(in the rows, 128 means zero)
Each row has a class, written after it.
[119 128 151 170 101  92 222  79  98 136 123  76 127 114 112  85  70 152
  73 103 121 150  95 110  99 136 143 133 116 131 157 127 114 164 136 122
 129 148 151 152 120 158 119  94 109 117 126 145] -> q791
[138 134 118 117 157 102 100 108  99 162 146 125 133 110 134 166 131 122
 149 184 145 120 108  95 131 111  67 189 151 126 140 154 166 100 114 127
 104 116 158 105 172 181 128 103 166 102 127 164] -> q82
[110 148 111 170 144 142  96 137 126  59 121 122 129 115 156 137 166 168
 168  86  96 116 109 133 142 146 134 141 145 155 120 148 113  71 142 126
 156 138  90  98  95 152  94 152 133 110  82 191] -> q417
[119  90 134 140 164 160 185 138 106 195 112 122 128  84  97 122 158 113
 112 109 131 156 134 109 157 124  78 179 154 147 180 153  92 193 171 170
 142 181 122 233 165 116 100 127 129  66 124  50] -> q557
[118 148  99  92 122 110 110 108 100 193 133 101 142  81 120 151 115 136
 129 129 107  82 123  99 149 141 115 128 127 131 125 134 164  94 115 119
 118 105 135 108 138 125 142 123 110 101 108 134] -> q82
[136 133 125 119 133 127  97 148 142 154 152 106 151 158 142 182 168 105
 139 127 156 125 173 122 155 130  74  85 148 118 116 132 148 108 116 181
 140 115 138 151 126 112 142 158 150 187 115  97] -> q791
[116 124 165 144 145 101 122 106 111 133 147 115 140 152 116 135  95 110
 124 145 138 134 124 136  52  86 145 177 128 111 118 166 147 151 111 104
 139 133 169 139 106 131 113  69 151 120 180 136] -> q839
[148 105  91 118 122 150 186 122 165 136 119 133 120 146 146 128 123 151
 136 146 133 142 116 185 118 143 143 168 105 149 135 108 145 122 160 131
 173 152  58 107 136 139 114 107 161 127 125 134] -> q215
[143 167 106  95 111 145 131 125 107 165 139 112 134 150  92 106 126 124
 113 136 122 100 112 116 129  94 156 106 114 102  89 134 147  93 140 155
 176 109 110 142 132 128 163 124 148 150 154 127] -> q950
[106 107 157 121 140 189  75  98 115 201 123  88  82  83 155 144 173 122
 103  75 135 142 145  56 163 126  73 104 105 147 149 181  53 120 108 169
 179 106 170 151 104 138 109 115  97  93 151  85] -> q791
[ 88 125 139 140 127  62 140  92 124 138 150 108 147  86 117 120 167 115
 177 111  95 136 141 154 136 150 163 148 128 158 143 156 147 146 128 129
 132 146 112 129 126 144 100 120 150 109 125 145] -> q743
[ 85 136  88 149 139 135  67 121 156  85 111 156 114 132 112 102 157 136
 142  77  72  66  98 116  98 114 132 168 136 150  96 145 124 108  98 108
 163  98 147 161 112 113 146 100 151  85 151 136] -> q557
[107 154  81  75 149 156 115 147 125 134 122 141 118 129 101 171 162 104
 121 139 116 103 142  65 151 134 106 117 128 127 143 144 107  97 118 145
  95 128 119 143 161  85 123  93 139 116 123  75] -> q557
[142 100 106 103 167 140 159 156 114 189 114 107 145  99 103 120 157 151
 115  97 114 125 133 111 167 127  96 153 119 148 173 105 132 118 157 161
 151 149  82 190 189 183 150  63 174 142 107  77] -> q791
[139 127  99 112 153 186 111 128 137 149 134 131 105 136 129 169 182 160
 151 119 136 116 153 149 152 138  66 132 116 154 175 175 119 116 128 187
 137 146 102 160 140  84 108  89 177 174 111  85] -> q839
[132 138 110 150 121 124  70 180 152 171 148 151  72 109 159 171 208  95
 122  87  56 105 153  97 174 124 113 136 192 182 102 150 106 111 100  96
  84  85 191 143  80 112  91 132 107  26 150  88] -> q557
[144 122 110 107 122 114 159 102 141 141 148 124 123 117 115 149 131 140
 117 152 152 134 153 154  98 127 129 138 112 119 116 152 153 135 143 162
 155 115  67 142 114 111 106  95 130 181 113  96] -> q417
[134  64 137 159 128  84 153  56  88 170 126 143 116  82 133 137 107 115
 143  97 111 169 161 147  71 106 113 181 113 161 162 170 115 177 128 105
 139 127 178 160  87 142 108  82 124 162 147  84] -> q950
[140 113 124 132 103 146 124 111 133  94 130  82 137 167  98 135 114 130
 143 120 156 167 124 121 137 142 108 130 113 137 117 150 112 140 104 129
 192 157 102 100 151 150 156 121 124 185 125 140] -> q215
[123  99 137 171 123 132 115 108 144 103 139 123 114 142 125  84 121 156
 138  94 127 117  99 147  76 137 142 143 112 170 140 131 115 141 112 115
 157 124  88 178 126 127 159 117 147  92 135 136] -> q82
[ 91 110  84 157 118 105 115 111 158 197 151 163 121 127 164 109 205 129
 144  77  95  75 147 125 131 115  73 143 136 142 140 136  94 104 154 110
  95 110 125 143 145 133 128 149 132  33 117 114] -> q557
[122 121 131 151 115  85 128 121 126  84 185  89 142 102 102 135  73  95
 125 176 141 121 132 124  60  98 123 168 158 111 146 162 183 157 107  85
 114 123 190 120 133 101 124  60 183 123 143 182] -> q705
[117 152 105 132 129 149 178 134 103 141  72 113 112  83 156 154 154 154
 126  99 106 157  98 138 141 144 160 138  98 145 127 135 127 177 118 171
 126 147 106 191 175  79 166 148 109 176  98 139] -> q743
[139 178 105  90 122 165  94 147 130 147 151  57 150 141 100 152 144 142
 137 128 120 104 102  88 122 120 131 104 122 105  97 150 147  87  82 146
 183 148 111 114 161 104 154 104 131 180 142 132] -> q950
[133 135 122 127 136 107 123 146 132 136 145 119 113 108 107 131 124 140
 107 140 150 142 157 152 107 139 117 150 146 114 131 138 144 121 142 140
 146 142 105 145 100 128 105 134 109 105 109 115] -> q671
[123 138 136 117 102 117  93  92 115 106 107 142 115 118 151 126 139 143
 140  96 116 106  97 129 141 189 181 113  85 160  87 114 106 111  76  86
 118 118 189 106 116 144 120 151  73 144 132 178] -> q417
[132 128 143 110 113 149  74 127 130 103 137  97 109 146 105  90 133 163
 115 137 128 106 105  77 123 114 144 103 104 102 109 140  90  93 109 120
 159 159 121  86 127 121 117 106  94 134 172 148] -> q215
[ 88  99 117 181 119 174  87 149 143  67 106 180 126 168 141  94 114 130
 127 112 113  91 117 128 131 142 149 155 152 131 128  97 110 111 150  84
 155 158 173 129 119 174 112 150 151  38 167 173] -> q153
[ 98 148 147 167  98 176 129 126 106  71 111 136  98 114 138 141 114 125
 115 130 146 124  84 105 155 155 151  81 134 133 116 142 107 130 106 139
 126 137 158 155 107 122 164 169 110 106 135 167] -> q557
[126 129 168 116 199 123 173  97  98 163  96 157 106 108 122 128 127 148
 133 159 169 168 127  83 121  93  87 145 126 115 177 151 120 164 126 144
  75 160 115 127 161 101 112 109 137 150 106 133] -> q839
[108 134 148 177 121 101 163  65 144 116 155  65 113  82 102 156 110  96
 121 173 116 144 131 163  74 100  98 139 129 111 164 160 176 178 108 120
 114 122 207 132 115 150 130 102 173 100 180 144] -> q705
[119 156 159 134 132 171  70 124  93 179  94  57 148  74 102 180 123 126
 127 138 148 151 122  77 149 130 101  89 150 114 131 163 133 130  96 167
 128 114 187 151  86  82 108 140 132 133 147 104] -> q622
[106 128 134 116 138 106 162 189 121 183 167 147 123 133 138 147 124 113
 102 179 130 109 130  85 136 126 134 127 159 125 159 100 137 136 159 144
 114 123  97 166 164 147 118  96 182  33 135  73] -> q557
[143 109 106 142  90 125 185 149 125  79 149 123 116 139 104 125 117 114
 101 129 114 115 147 122 168 157 110 130 132 131 144 153 111 109 127  86
 124 178 110 136 134 169 116 143  62 155 105 125] -> q422
[110  96 154 109 169 155 125  92 152  76  88 110 104 104 137 102 126 208
 135 119 119 122  98 135 143 156 125 138 122 122 116 141 125 136 113 187
 144 137 108 167 122  97 120 127  98 137 140 128] -> q743
[123 125 130 140 106 140 118 152 132 144 137 127 128 163 112 134 145 128
 143 126 117 132 156 133 151 152 156 110 131 145 120 132 131 119  92 116
 140 163 140 142  96 109 129 171 121 130 140 101] -> q153
[136 100 149 180 139 135 127  74 125 179 112 114 123  83 114 148 153 119
 169 117 137 162 152 184 108 159 107 174 137 164 161 144 128 179 133 115
 105 156 154 153  96 120 115 118 151  87 140 125] -> q153
[114 166 114 184 113 130  61 132 126 121 110 109 129 113 115 100 163 155
 148  64  65  87  91 144 102 160 144 119 130 146 125 133 107  98 103 101
 122 101 165 137  93 150  92 148 118  37 161 143] -> q671
[139 144 151 151 102  63 127 134  87 161 170  94 140  84  60 140 130  74
 127 146 102 112 174 101 136 142 146 132 152 127 111 172 171 112 112  89
 102 120 206 126  72 163  71 114 124  96 151 128] -> q153
[132 139 146 124 131  75 122 101 107 126 153  87 116 115  54 112 100 118
  96 165 141 123 141  91 126 101  91 126 125 124 193 139 113 122 121  89
 139 164 163 129 113 166 125 110 141 138 112 103] -> q622
[180  90 142 111  91 113 196  93  82 117 141  91 112 116  98 161 135  99
  93 126 117 174 151 108 101 112 143  89  67 121 125 154  95 128  76  83
 138 162 165  96 100 101 100 141  70 252 132 155] -> q950
[153 117 183 154 112 159 102 146 143 237 129 122 114 134 212  98  96  97
 107 126 136 177 174 103 143 103 165 136 125 123 140 143  83 162 147 121
 113 133 144 161 117  83 133 135 108 113 124  78] -> q671
[129 151 145 107 165 136 185 126  77  74  97  94 121 113 141 131  97 148
 105 141 108 154  77 108 126 158 130 149 112 113 125 100 118 159  95 120
 131 170 131 119 158 140 136 118  75 168 101 188] -> q557
[106  77 169 162  93  59  81  84 148 108 120 134 143  81  81 132  88 170
 160 128 183 158 124 100  78 141 164 131 110 141 105 157 144 128 105 113
 104 127 154 143 111 119 149 115 138 159 147 117] -> q622
[159 118 143 157  84 130 177 146 154 155 145 106 134 142  93 150 150 103
 143 137 118 130 173 141 138 148 108 108 132 140 154 140 164 146 116 110
  95 119 129  81  88 109  98 145 145 126 128 103] -> q622
[118 125 151 140 152 189 211  88 131 111  85  94 103  70 123 121 103 162
  95 123  84 152  93 131 186 145 143 143 106 125 126 119 124 141 163 195
 184 176 117 165 116 115 131 108 159 151 108 151] -> q215
[135 132 105 114 153 101 125 166  67 131 134 168 116 140 159 154 133 134
 125 119  86 119 110 144 104 129 162 164 110 172 135 128 118 123  61  70
 114 112 140 139 153 143 122  81 137 105 136 167] -> q417
[102  82 168 149 154 106  83  96 125 128 105 144 125  62 151  80 129 143
 131  71 122 151 141 103 133 114 145 166 180 114  96 127 103 138 176  96
 110 155 183 139  73 142 102 114  89  78 121 155] -> q705
[156 118  80 101 139 132 163 167 171  95 152  71 122  93 116 149 135 129
 126 149 101 121 133 151 110 110  85 161 155 108 126 144 165 119 143 142
 168 108  99 120 137 138 119  66 138 178 132  86] -> q950
[106  85 111 114 100 146  77 125 127 118 149  79 130 127 137 133 153 124
 139  95 120 110 153 112 124 183 134 121 131 143 125 129 123  98 104 140
 139 177 147 154 102 116 101 174  70  98 142 126] -> q671
[113  99  91 142 114 141 158 143 133 139 124 113 131 127 130 155 177 102
 114 102 107 123 159 114 160 135  86 106 144 150 174 121 142 145 114 131
 118 114  96 156 146 135 117 149 140 125  91 104] -> q743
[134 138  98 119 151  77 161 129 148 123 137  98 132 115 122 125 111 116
 146 145 151 156 119 168  85 100  89 125 124 125 131 145 137 138 124 134
 175 109 119 128 142 169 123  84 149 192 159 110] -> q215
[155 165 101 145 108 109 173 119 122 141 122 153 114 140 124 130 134 106
 124 146 109 134 140 168 109 116 126 132 109 124 120 147 163 139 122 141
 138  77 131 111 112 138 125 100 163 203 143 141] -> q791
[149  99 110 124 131  97 158 159 150 118 133  97 131  97 112 129 129 126
 111 135  75 138 159 184 113 134 160 177 125 130 121 124 158 140 146 118
 165 145  86 135 119 157 100  88 133 126 116  98] -> q153
[113 144  90 131 147  91 181 147 115  85  88 128 136 109 120 120 140 127
 113  82  83 129  93  96 153 134 160 164 165 168 136 126 126 101 118  77
 118 143 126 145 144 181  64  92 116 131 106 147] -> q950
[141  69 159 126 124 139 127 106 103 163 132 103 142  99 152 119 114 128
 129 102 160 195 147 158 116 132 136 145 117 126 116 148 114 153 154 142
 159 165 121 133 110 149 116 121  99 147 116 134] -> q839
[177 132 112 108  91 151 157 173  80 196 173 116 149  83  78 139 157 104
 126 171 138 157 166 111 183 154  89 130 147  91 146 181 127 132 162 142
 118 156 136 103 125 112  87 132 126 110  73  84] -> q557
[122 124  86 137  91 126 137 110 138 101 167 107 132 158 141 129  98 126
 113 177 148 140 142 180  73 130 100 142 120  95 119 150 146 120 125 127
 142 115 149 118 113 127 112 106 127 153 165 148] -> q557
[140 159 119 132 135 123 158 110 138  95 142  77 133 151  99 160 128 160
 141 121 162 150 101 181  74 123  90 148 102 126 102 169 142 100 104 168
 204 108 114 115 107 143 128 101 137 226 141 132] -> q950
[145 110  94 137 129 124 134 117 135  73 117 156 109 126  89 102 119 144
 116 146 126  96 123 184  79 118 104 168 112 117 134 144 137 120 160 133
 145 108  75 134 131 174 115  58 137 139 163 139] -> q422
[141 132 158 163 135  65 100 139 137  48 181  83 151 115  89 108 106 163
 139 118 136 139 144 135 113 105 125 144 171 129 124 154 164 149 149 128
 137 137 156 123 100 126  92  98 155 131 116 165] -> q622
[120 137 108 106 131 153  75 153 145 118 174 106 148 153 142 114 162 159
 153  98 100 109 116 138 148 135 145 132 113 120  85 134  99  65 149 141
 193 164  52  81 163 155 117 101 119 115 151 161] -> q215
[168 122 132 112 123  93 158 142 146 171 124  80 161 133 141 144 113 126
 133 165 178 154 159 129 142 121  96 105 140  95 121 146 168 123 142 161
 109 114  73 111 148 133 139 117 144 167  75 100] -> q215
[100 125 146 144 120 121 100 115 103 115 165 135 113 107 135 133  92  91
 119 118 128 135 144  90 117 130 134 138 149 140 138 154 116 119 131 112
 118 171 202 112 119 151  90 109 101 103 164 159] -> q705
[111 112  97 127 123 148 168 102 186 104 103 156  94 124 123 143 105 127
 109 146 153 135 102 140 124 128 114 168 151 126 109 137 138 127 150 121
 144 112 113 118 139 157 131  88 148 126 147 134] -> q839
[119  83 119 136 115  70 130 118 125 150 166  61 168 101 119 170 115 101
 140 141 126 167 166 150  61  94 157 181 121 150 138 140 191 161 105 100
 132 135 183 125 134  93 114  77 168 141 182 166] -> q791
[119 136 173 139 141 189  60 170 146 134  97 135  83  96 197 115 130 133
  75 104 177 101 145 102 176 146 104  89 138 137 146 102  72 109 157 142
  96  91 155 140 102 101 113 154  71  90  86 123] -> q417
[115 120 106 180 116 149 108  97 110 127 148 117 128 133 161  92 137 134
 128 107  99 110 115 131 132 110  89 202 169 135 152 170 103 104 156 112
 115 151 162 136 103 135 108  89 141  89 119 169] -> q82
[131 124 164 136 114 112  98 101  96 131 116 104 119  97 114 126 121 133
 115 145 140 140 134 118  98 148 144 119 134 104 127 135 148 143 120 118
 122 140 182 116  75 156  90 133 109  87 133 139] -> q705
[152 125 144 139 153  82 143  89 149 142 107  57 119 123 139 149 158 129
 129 128  72 143 155 149 119 115  93 175 136 125 146 165 122 168  97 106
 147 150 154 133 105 121  77 105 103 189 124 110] -> q743
[100 125 146 142 136 126 152 100 104 137 130 105  93  67 140 145 137  68
 112 126  53 126 116 117  95 113 161 154 129 137 140 136 118 149 117 101
 155 160 178 132  68 140 109  99 123  93 160 132] -> q82
[136 165 156 119 119 164  52  56  62 157 147  80 148 110  98 164  88 155
 159 152 147 121 104  72 105 145 122 112 102  93 125 182 137 131  98 144
 130 166 184 112 123  78 171 141 137 115  96 148] -> q839
[105 101 156 174 130 127 131  83 122 133 129 106 149 126 157 140 120  95
 163  86 105 139 135 131  78 117 133 180 126 159 142 144 151 165 107 124
 133 138 189 126 109 107 134  99 170 125 132 156] -> q950
[124 136 107 108 124 159 121 135 159 138 137 103 145 141 133 125 139 132
 153 121 107  95 109 125 133 131 145 124 124 123 107 154 126  95 146 152
 175 129  92 114 149 109 106  92 176 142 146 145] -> q839
[122 166 172 129 184 159  65 106  93 111 113 148 128 154 160 140  98 142
 143 181 209 125  79 102  94 103 101 130 124  94 139 111 108 146 129 146
 149 145 141 152 149 127 183 138 152 147 123 159] -> q557
[ 94  71 107 171 130  99 132  99 147 156 115 112 169 122 158 104 160 119
 156  93 115 130 164 161 140 105 104 132 174 127 133 117 150 136 153 115
  81 138 156 181 101 130 118 136 148 100 152 123] -> q215
[129 179 139 157 122 137 159  82  65 108 117  87 111 107 130 122 105  97
  93 103 112 156 122 128  93 113 138 155  97 132 129 140 133 150 107 100
 115 113 174 111 111 129 139  99  92 178 121 211] -> q950
[167 122 135 156 132 106 144 118 120 169 146 139  95  84  76 147 150  81
 119 157 130 144 181 123 125 124  88 166 153 145 161 162 147 155 185 148
 114  80 165 169 120 144  77  83 216  72 131  91] -> q950
[129  94 120 159 107 152 152 116 174 101 129 143 118 123 134 130 144 132
 143  99 139 127 159 121 163 156 111 121 135 143 134 149 113 142 134 115
 114 158 126 134 129 117 116 145 103 159 107 111] -> q153
[127 118 122 154 128 128 141 118 155  86 141 101 120 161 124 140 150 157
 145 112 108 121 136 174 127 165 123 163 139 159 140 122 148 143 115 116
 150 166  85 150 123 138 139 124 157 103 112 156] -> q622
[137 128 146 131 108 160 100 147 167 142 151  43 177 141 163 214 128  99
 154 112 155 125 110 103  99 143  90  78 111 126 128 130 142 117  60 111
 118 133 190  72 145  98 139 145 123 183 113 124] -> q839
[111  95 140 146 147 148  85 133 109 167 137 124 123  77 185 150 175 159
 130 125 148 133 162  85 191 128  70 103 160 103 168 135  94 125 167 142
  78 186 129 153 153 140 112 149 100  76  97 113] -> q215
[128 146 111 102 119 112 129 158 141 137 169  99 156 150 110 111 149 126
 108 134 119  88 124 111 145 125 123 116 155  95  95 116 141 108 145 139
 150 147  85 121 162 140 113 115 115 119 127 143] -> q557
[133 145 128 115 111 151 111  97  99 118 141  96 129 148 129 111 101 151
 134 140 138 143 103 126 128 122 142 140  86 105 119 149 116 129 118 151
 184 147 131 106 161 158 163 118 129 167 151 178] -> q671
[124  74 118 131 130 112 145 124 107 157 156 170 128 143 156 133 141 110
 127 111 142 146 165 145 134 150  97 159 141 153 136 108 104 114 153 115
  99 162 101 141 129 141 127 144 101 106 100 138] -> q557
[142 103 143 197 123 115 155  96  82  67 140 101  81  85 122 132 142 149
 115 115 122 149 117 130 108 132  74 140 106 148 164 194  99 126 103 104
 103  97 180 145  79 194  78  84 118 113 145 150] -> q215
[136 139 132 130 143 182 205 195 200 159  69  47 116  49  95 155 153  93
  80  96  81 128 122 141 161 117 114 136 141 141 163 125 154 174 144 146
 175 134 116 120 128 102 106 112 147  99  75  67] -> q839
[121 111 116 138 114 134  83 144  91 168 121 146 140 134 194 161 157 113
 155 103  93 103 125 124  93 103 153 156 105 148 139 171 126 141  88 127
  83  93 184 135 143  94 137  98 145  83 169 118] -> q791
[123 155 159 152 124 142 112 147 107 143 154  62 125  89 127 134 106  76
  87  99  88 144 131  77 126  85 152 131 153 123 143 176 103 152 106  77
 166 139 233 130  68 120  96  87 121  79 134 121] -> q743
[139 140 122 137 136 106 163 123 101 114 146 111 120  93 139 136 151 100
 135 121 109  77 113 125 114 135  93 150 152 142 154 137 134 118 147 120
  82 135 160 117  95 106  89 134 104 121  98 159] -> q82
[145  94  97 161 104 125 126 127 139 133 146 173 138 159 125 129 126 114
 144 136 140  85 121 139 101 126  80 147 125 141 149 156 131 100 111  92
  86  72 136 122 165 150 126 106 157 111 175 134] -> q791
[136 148  91 146 117 128 110 145 134 150 151 149 139 168 134 183 170 172
 181 106 114  93  87 150 100 150 127 169  78 203 160 154 126 113  68 123
 116 121  71 148 220  65 158 123 191 150  97 132] -> q705
[135 118  99 132 141 126 137 159 141 116 113 182 100 101 147 125 172 130
 133 132 108  93 148 141 125 139 116 127 130 132 142 136 126 115 140 108
 104  96  70 129 108 117  56  98 110 150 131 100] -> q215
[139 132 116 153 105 146 125 152 175 115 145 109 131 165 153 128 161 149
 119  88 115 123 148 177 116 155 137 137 131 148 110 119 143 136 105 113
 141 158 104 121 101  86  98 150  87 117 102 154] -> q422
[117 158 131 144 109 119 103 131 108 149 165  88 122 112 132 130 125 112
 105  97  98 117 115 126 115 135 114 154 151 139 131 145 124 162 101  96
 116 116 177 115 126 162 111  89  86  49 158 131] -> q622
[143 137 107 154 131 165  86 171 193 105 118 146 116 148 151 123 148 127
 133 114 133  75 100 115 111  93 101 122 171 131 129 114 144 129 119 102
 108  94 146 114 108  91 138 126 151  68 121 104] -> q215
[102  87 129 135  84 154  81 121 149 107 127 122 108 114 143 160 152  91
 126  99 136 130 162  84 152 175 150  82 154 151  92 126 122 108 106 117
 117 144 135 157  72 110 114 191  69 119 142 120] -> q622
[160 109 113 106 116 109 121 116 186 192 178 116 113 172 103 110 136  95
 110 159 162 105 155 109  63 110  65 103 130 110 151 138 108 109 128 108
 151 126 121 105 122 126  99 132 133  84 144  63] -> q82
[121 137  81 134 132 116 132  75  84 111 126 150 134 113 130 118 125 109
 141 128  86 122 157 172  93 129 130 166  96 138 129 160 158 127 101 136
  67  99 122 146 142  70 153  86 161 168 103 194] -> q417
[147 101 147 148 129 117 209 120 121 163 111 128 141 141 150 111 152 140
 135 108 123 127 135 176 151 133 111 143 102 147 159 106 131 136 146 134
 108 170  82 131 135 113 153 194 107 165  62 140] -> q82
[102 135 117 184 119 139  75 120 153 130 139 135 152 150 142 112 118  74
 127 102  88  95 133 101 133 113 140 138 199 124 142 133 112 109 134  73
 105 141 155 154 102 129 122 132 172  19 121 131] -> q671
[122 136 119 138 109 166 130 116  97 103 144 129 112 108  78 199 147 152
 147 133 144 115 114  98 145 178 129 142 123 159 143 151 137 136 118 113
 123 152 138 127 117 110  94 120 114 103 149 119] -> q215
[116 128  90 150 106 160 129  96 123 103 111 135  86 105 132 200 121 144
 134 126 143 141 116 116 120 170 100 110  94 161 134 150 102  58 119 147
 133 116 167 117 103 125 134 145 140 163 147 158] -> q791
